Rows lie near named flat spaces through zero. A row that begins with a name and a colon came from that space; any other row is followed by the name of its block's space that it lies nearest.
j605j405: [  7  19   6   0   4  -4  14  -1   0  -2  -5   5   4  -5   1  -1 -14]
[  6  28   7   5 -11   5  18   2  -2  -1  -3  -2  13  -6   0 -11 -20]
j605j405
j592j542: [  4  13  -2 -18 -10  -9  29  -5  -5  -4   5  17  11  35  14  -4  27]
j741j614: [ 14   6  -2  -5  15  27  16   2   3  17  23   6  18   9 -18  -1   9]
j411j713: [ -8   1  29  20  34  64 -11  -1  14  20 -10   5  10 -12 -28 -30 -15]
j72j955: [  5  13  10  13  15  13 -16  10  16   0  19  -1   3  -1   6   4  -2]
j592j542: [ 10   7   5  12  -5 -12  11  -7   3  -1  -2   0  -5   9  13   1  18]
j269j626: [ 11  22   5   0  -7  -3   2   4 -16  -7  -8   5  20   5   0  -9  11]
[-10   5   0  -9   8 -11  22 -14 -15 -12  15  21  14   9  21  -3  11]
j592j542
[ 13  16  15 -13  21  16  11  13   3   0  24  12  23   9  -5  -3  14]
j741j614
j72j955: [  8 -13   4 -12  10  10   4   2 -18 -15 -23   3  -6 -14  29 -32  22]
[  2 -34 -17 -43 -14  -7  18 -14 -41  -8 -46   2 -15   0   3 -36  21]
j72j955
[ -9  -1  11   6   7 -19  -8  -1  -1 -15 -15  -4 -12  -4  14   3  -4]
j741j614
j741j614: [ -6 -12  -1   1   2 -10   2  -5   8  -7  -4 -12   7 -13  10   4   0]
[  3  10  12   9  11  12 -13  12  17  -7   4  -2   3  -9  27  -2   8]
j72j955
j500j393: [ -8 -12  30   7  -6  12  25 -14 -14  -1  10  33  -4   9  10   7 -34]
j958j38: [  9  -4   5  10  20 -35  12  28  20 -13  -5 -12  26 -16  -7  11   7]
j411j713: [  5  -1  -9  -6 -11  -3   3   5  10  -9  -1  -3  23   6 -14  -5 -14]
j605j405: [ 14  37  24   5 -17   5  36  -4  -7   0  -8   0  16  -6  -9 -14 -30]
[ -6  -6  -1  15  46  28  23 -16   8  -4   4 -10  12   3  -7 -16   8]
j411j713
j846j74: [  4  24   1  -1   1   3   7  -1 -27 -18  31  -7  21  22   6   7  18]
[ 24  17  11  -4  22  24  23  17   1  18  32  16  28  15 -25 -14  22]
j741j614
[  4  -9  -7  19  16 -33  16  15  -1  -4  -2  -6  27 -13   0  16   4]
j958j38
j269j626: [  0  -1 -16  13   6   2  -8  24 -22  -1 -21  -6 -11 -13  22  13 -14]
[ 0 20  1  9 -2  8 -4  0 13  0  7  6  8  5 -7 12  2]
j72j955
[ 23  64  39  -1 -37  -2  46  -9 -16  -9 -11   2  26 -11  -7  -9 -52]
j605j405
j958j38: [-22   9   2  15   4  -4  -9   9 -12  16  -4 -12  13  -2  18 -12 -15]
[ -3  35  26 -13  -5  11 -29  -1  31  -3   2 -15  46  -9 -37 -15  -2]
j958j38
[ 27  16  20 -25  -8 -14   5  -6  44  -7  19  -2   5  -5 -48  21  22]
j958j38
[-39  -1 -14 -11   6  16 -19   8  29  14  -3  -9 -21  -3 -13 -13 -18]
j592j542
[-56  20  -5 -15  12  21   0 -17  -9 -28  41  15  13 -34  11 -39  10]
j592j542
[-19 -24 -38  19 -55   4 -34 -15   2  18 -23 -15 -27  -9  -2  13 -41]
j741j614
[  5   5   8 -10 -14  13  -9  -5   8  -1   6  -4 -14   5  -3  -5  -4]
j958j38
[ -2  23   7  20  11   9  35 -18 -31 -19   5 -13   7  10  29   6  -4]
j846j74
[ 13  45  26   6 -21   1  37   1  -6  -5  -4  12  22  -6  -2 -12 -27]
j605j405
[  1  -7 -11   3 -10 -11   2 -12   2  12  -8   4  -3   3 -13  13 -17]
j72j955
[-17 -33 -16   3  15  -7 -24  -1   8  -4   5   1 -18   5   0  18  26]
j605j405
[ 18 -18 -13  -6   6  -7  17  -2   4  -3   5  16 -20   8   3  12  18]
j958j38
[  3 -23 -17   9   4 -10  23   6 -16  -3  10   7 -15   5  25  12  -1]
j958j38
[ 20  -9   9  19   8  -5   1   1 -17 -18  -8   2  10  -3   6   7   1]
j592j542
[  3  -3 -11  -2 -12  -4   2   0   1   9   2   8  -3   2 -11   2  -8]
j72j955
[-20  -7   0   3   4 -21  -3  -5  -2 -21  -3  -6 -11 -12  18  -2  -4]
j741j614
[  9 -11  11  -8 -37   6  -2   0 -32 -24 -12 -13  22  16  -9  -1   7]
j269j626
[ 17  25  -8  -4  15  -5  -6 -19   3  13 -11   2   7 -11  11  -4  16]
j592j542
[-2  1  9  1 20 -6  4  7 -6 -2 -1  8  8 -1  5 -7 -2]
j741j614
[ -7  -7  -7  15   8 -19  16  12   3  -8  -7  -2  15 -10   6   2  -4]
j958j38
j846j74: [  1  10  -3   6   4   5  21 -14 -10 -12  -5  -5   3   4  10   7   1]
[  2  -5  13  10  32  38 -13  -1  12  20   8   8  -5 -10 -15 -23  14]
j411j713
[ -7 -26   7   1 -30  14   2  -2 -29 -23  -7 -19   8  25  -8   9   6]
j269j626
[ -8  11   6   2 -15  -2 -20   8  -3  10   0  17 -25 -12  -5  11  -2]
j411j713
[  2 -10  -3   2   2  10  -8   9  11   9  13   4   2   4  -3  -8  25]
j411j713
[-3  6  0  0 -3 12  3 -1  3 -8 -3  3  6 -3 -1 -1 -5]
j411j713
[ 15   5   8 -12   9 -14   1 -18  -2  11  -1   6  25   0 -20  -9  12]
j269j626
[  9  18  12  -8   1 -14 -11   9 -20 -24  43   7  25  25 -20   6  33]
j846j74
j500j393: [-16  -1 -15 -14   2  -1 -28  29  -6 -14 -17 -15  -3  10 -11  27  -4]
[-43 -20 -12 -46 -18  49  18  -8  29  20  48   1  -9  -7 -24  13  -7]
j592j542
[  3  -5 -22 -15  19  13 -33  36 -12 -10  -6 -22   5  13  17   9  25]
j500j393
[ 25  -2  -7  12  20   5   6 -14  -3  16  21  -7  20   1  16 -29  30]
j500j393
[ 18  21  20 -15  27  21  22  21  -2  -6  17  10  19  11  -2 -22  21]
j741j614
[  6   4   5   2  13 -11   2   6  13  -2  -2 -11  15 -10  -3   6   3]
j958j38

Rows lie near named flat spaces through zero. A row that begins with a name and a colon came from that space; any other row is followed by the name of its block's space that it lies nearest.
j91j907: [ -3  47 -16 -17  16   3 -26  -3   3  27  14  28   2 -14  -1  25  -4]
j919j186: [ -4  -1  -9   2   2 -15   5 -10  -8  14  -2 -10   9   7  17   6   8]
j264j944: [ 20 -28 -31 -13  26  42  10 -18  11   1 -25 -19  -2 -50  33 -42  42]
j919j186: [-11  -1   4   5  34 -21  13  -1  24  11  -7  -5  14   1  38  -7  -7]
j513j934: [ -9 -18  -3 -11 -12  -3  -2  13  -4   3   7 -10   3   4  -9   1  -2]
[ 11  15   2 -14  -2   1   3  17   1 -11  24  -2  22  -9   6  17 -10]
j264j944
j369j854: [-13 -14 -14  -5   1  -8   6  -5 -11   5  -9  -6 -14  -3 -26   9  -1]
j770j572: [-12  13  22   1 -14 -26  25  -4   1  11 -14 -15  -7 -33  23  27  15]
j866j598: [  5  -5   3  -5   1   2   2  -5 -15  -8   9  -1   1   5   0   5   0]
